Here is a tiny trained network, its code and every weight. The questions are about switching its units off for an input and a target symbol, where a switched-off unit gives its printed mean instead of its output.

import numpy as np


def w(rows, s, z=0):
    codes = np.array(rows[::2]) - 128.0
    scale = np.full(codes.shape[1], s)
    scale[-1] = z or s
    return codes * scale


def norm(h):
    return h / np.sqrt((h * h).mean(-1, keepdims=True) + 1e-5)


def f(y):
    return y / 2 * (1 + np.tanh(0.7978845608 * (y + 0.044715 * y**3)))


def softmax(a):
    e = np.exp(a - a.max(-1, keepdims=True))
    return e / e.sum(-1, keepdims=True)


def log_softmax(a):
    a = a - a.max(-1, keepdims=True)
    return a - np.log(np.exp(a).sum(-1, keepdims=True))


def net(x, mask):
    ids = ['ΣΩζημτφψ'.index(c) for c in x.split()]
    T = len(ids)
    res = E[ids] + P[:T]
    u = 0
    for l in range(2):
        r = norm(res)
        for j in range(2):
            rows = slice(3 * j, 3 * j + 3)
            q, k, v = (r @ M[l][rows].T for M in (Q, K, V))
            z = softmax(np.where(np.tri(T) > 0, q @ k.T / 3**0.5, -1e9)) @ v
            o = O[l][rows]
            res = res + np.where(mask[u + j], z, o[:, -1]) @ o[:, :-1]
        u += 2
        y = f(norm(res) @ A[l][:, :-1].T + A[l][:, -1])
        res = res + np.where(mask[u : u + 4], y, B[l][:, -1]) @ B[l][:, :-1]
        u += 4
    return log_softmax(norm(res)[-1] @ U[:, :-1].T + U[:, -1])


Q, K, V, O, A, B = {}, {}, {}, {}, {}, {}
E = w([
[194,26,67,49],'Σ',
[228,68,113,67],'Ω',
[232,62,111,66],'ζ',
[138,149,34,228],'η',
[145,131,52,237],'μ',
[255,201,187,107],'τ',
[133,102,27,194],'φ',
[92,213,35,66],'ψ',
],0.0077)
P = w([
[198,104,47,40],'0',
[185,120,68,72],'1',
[162,119,95,108],'2',
[142,111,133,129],'3',
[122,103,165,140],'4',
[104,103,191,155],'5',
[90,100,224,165],'6',
[66,85,254,174],'7',
[54,57,255,183],'8',
],0.0058)
Q[0] = w([
[159,76,155,205],'0.h1',
[253,70,191,72],'0.h1',
[109,172,130,55],'0.h1',
[87,216,66,144],'0.h2',
[202,59,114,144],'0.h2',
[16,131,43,184],'0.h2',
],0.013)
K[0] = w([
[104,70,254,147],'0.h1',
[23,147,165,139],'0.h1',
[86,125,20,83],'0.h1',
[128,169,62,33],'0.h2',
[78,126,184,199],'0.h2',
[102,211,94,79],'0.h2',
],0.01)
V[0] = w([
[140,2,75,43],'0.h1',
[70,204,203,107],'0.h1',
[4,176,67,141],'0.h1',
[7,94,117,95],'0.h2',
[211,63,178,230],'0.h2',
[153,2,143,161],'0.h2',
],0.0058)
O[0] = w([
[103,87,247,250,208],'0.h1',
[176,99,29,143,15],'0.h1',
[216,132,212,74,4],'0.h1',
[92,96,254,107,37],'0.h2',
[213,137,85,148,145],'0.h2',
[220,143,156,182,144],'0.h2',
],0.0062,0.0042)
A[0] = w([
[206,124,116,2,207],'0.n1',
[181,185,158,128,54],'0.n2',
[102,170,221,54,254],'0.n3',
[165,73,243,54,85],'0.n4',
],0.0077,0.0028)
B[0] = w([
[28,158,163,62,251],'0.n1',
[145,34,120,207,157],'0.n2',
[2,133,134,125,192],'0.n3',
[137,229,161,226,185],'0.n4',
],0.0083,0.0024)
Q[1] = w([
[211,139,236,126],'1.h1',
[136,58,65,222],'1.h1',
[194,120,231,59],'1.h1',
[249,254,142,133],'1.h2',
[75,192,78,133],'1.h2',
[92,175,71,145],'1.h2',
],0.0081)
K[1] = w([
[12,99,70,182],'1.h1',
[177,85,100,37],'1.h1',
[2,222,81,156],'1.h1',
[237,213,201,162],'1.h2',
[123,181,32,205],'1.h2',
[141,117,47,182],'1.h2',
],0.007)
V[1] = w([
[239,138,116,17],'1.h1',
[115,53,100,70],'1.h1',
[134,96,3,158],'1.h1',
[110,56,140,43],'1.h2',
[153,127,16,80],'1.h2',
[204,85,98,147],'1.h2',
],0.0051)
O[1] = w([
[224,108,135,207,61],'1.h1',
[85,199,95,185,63],'1.h1',
[74,128,194,128,178],'1.h1',
[228,253,146,156,3],'1.h2',
[96,115,193,160,67],'1.h2',
[74,163,169,64,163],'1.h2',
],0.0039,0.0024)
A[1] = w([
[128,67,123,113,226],'1.n1',
[145,86,2,65,53],'1.n2',
[100,118,73,200,31],'1.n3',
[78,141,62,193,2],'1.n4',
],0.0072,0.0028)
B[1] = w([
[129,180,74,89,250],'1.n1',
[104,254,71,177,202],'1.n2',
[171,134,167,86,231],'1.n3',
[150,195,187,82,210],'1.n4',
],0.009,0.0018)
U = w([
[122,131,165,82,101],'Σ',
[127,104,124,220,105],'Ω',
[97,156,178,232,5],'ζ',
[175,176,152,85,120],'η',
[194,100,109,155,108],'μ',
[116,194,31,160,247],'τ',
[142,58,81,132,214],'φ',
[9,148,133,115,134],'ψ',
],0.011,0.0018)

Each question gives the input, a string of symbols that net reads in full, and the target symbol t.
The units are the heads (3 rows each of Q, K, V and O) and the neurons (one row each of A and B). Each row of codes is followed by its name. A weight is (code - 128) times the scale printed after its matrix; where a second scale follows, it is the last column's (O, A, B and U).
mask holds one flag per unit, layer by layer, with each layer's heads first. A switched-off unit (its flag False) gives its mean, the last column of its rows in O or B, instead of its output. The means were averaged over made-up inputs and are rounded, as every weight is.
A unit's drop is (log p(t) with every unit on - log p(t) with that unit switched off) / (log p(t) with every unit on - log p(t) with every unit switched off).
The circuit of an input: a set's keep is (log p(t) with only the set's units on - log p(t) with every unit switched off) / (log p(t) with every unit on - log p(t) with every unit switched off). Starting from all 12 units, units are removed one at a time, each time the one whose removal leaves the highest keep (on an exact tie, the one counted first), for as long as the keep stays at least 0.8.
circuit, biggest first: the units of the circuit, biggest drop first
most important unit: the unit with the biggest drop
k most important neurons of layer l: the k neurons of layer l with the biggest drops, biggest first
heads that matter: for each layer, one digit per head in row order, 1 if its drop is at least 0.15 and else 0, layers parted by /
input Ω φ φ, target Ω: circuit, biggest first -> [0.h1, 0.n1]
input ζ η Σ, target ψ: most important unit -> 0.h1
input Ω φ η Ω, target ψ: heads that matter -> 10 / 10
input μ μ φ μ, target μ: heads that matter -> 11 / 00
input ψ η τ φ ζ τ, target μ: 2 most important neurons of layer 0 -> [0.n2, 0.n4]
input μ φ φ, target φ: 3 most important neurons of layer 0 -> [0.n3, 0.n1, 0.n4]
input μ ψ φ Ω, target ζ: circuit, biggest first -> [0.n4, 0.h1]
input Ω ψ Σ, target η: circuit, biggest first -> [0.h1, 1.h2]
input ψ φ μ, target ψ: heads that matter -> 01 / 00
input φ τ μ ζ Σ, target μ: circuit, biggest first -> [0.h1, 0.n1, 1.h2]
input μ Ω ψ Σ, target η: circuit, biggest first -> [0.h2, 0.n1, 1.h2]
input τ τ ψ η η τ, target ψ: circuit, biggest first -> [0.h1, 0.n1, 0.n3]
input μ φ τ, target ζ: 2 most important neurons of layer 0 -> [0.n2, 0.n4]
input τ φ η η ζ, target ψ: most important unit -> 0.n1
input Σ μ η, target η: heads that matter -> 10 / 11
input Ω τ τ ζ Σ φ μ ψ τ, target η: heads that matter -> 11 / 00
input τ τ Σ τ τ Σ Σ Σ, target Ω: heads that matter -> 00 / 00
input ψ Σ τ ζ, target τ: heads that matter -> 01 / 00
input Σ ψ ψ μ φ μ ψ ζ Σ, target μ: heads that matter -> 01 / 00
input ζ Σ μ, target ζ: most important unit -> 0.h1
input η Ω τ ζ, target τ: heads that matter -> 10 / 00
input φ Ω τ τ ζ τ Ω φ Σ, target ζ: circuit, biggest first -> [0.n4, 0.h2]
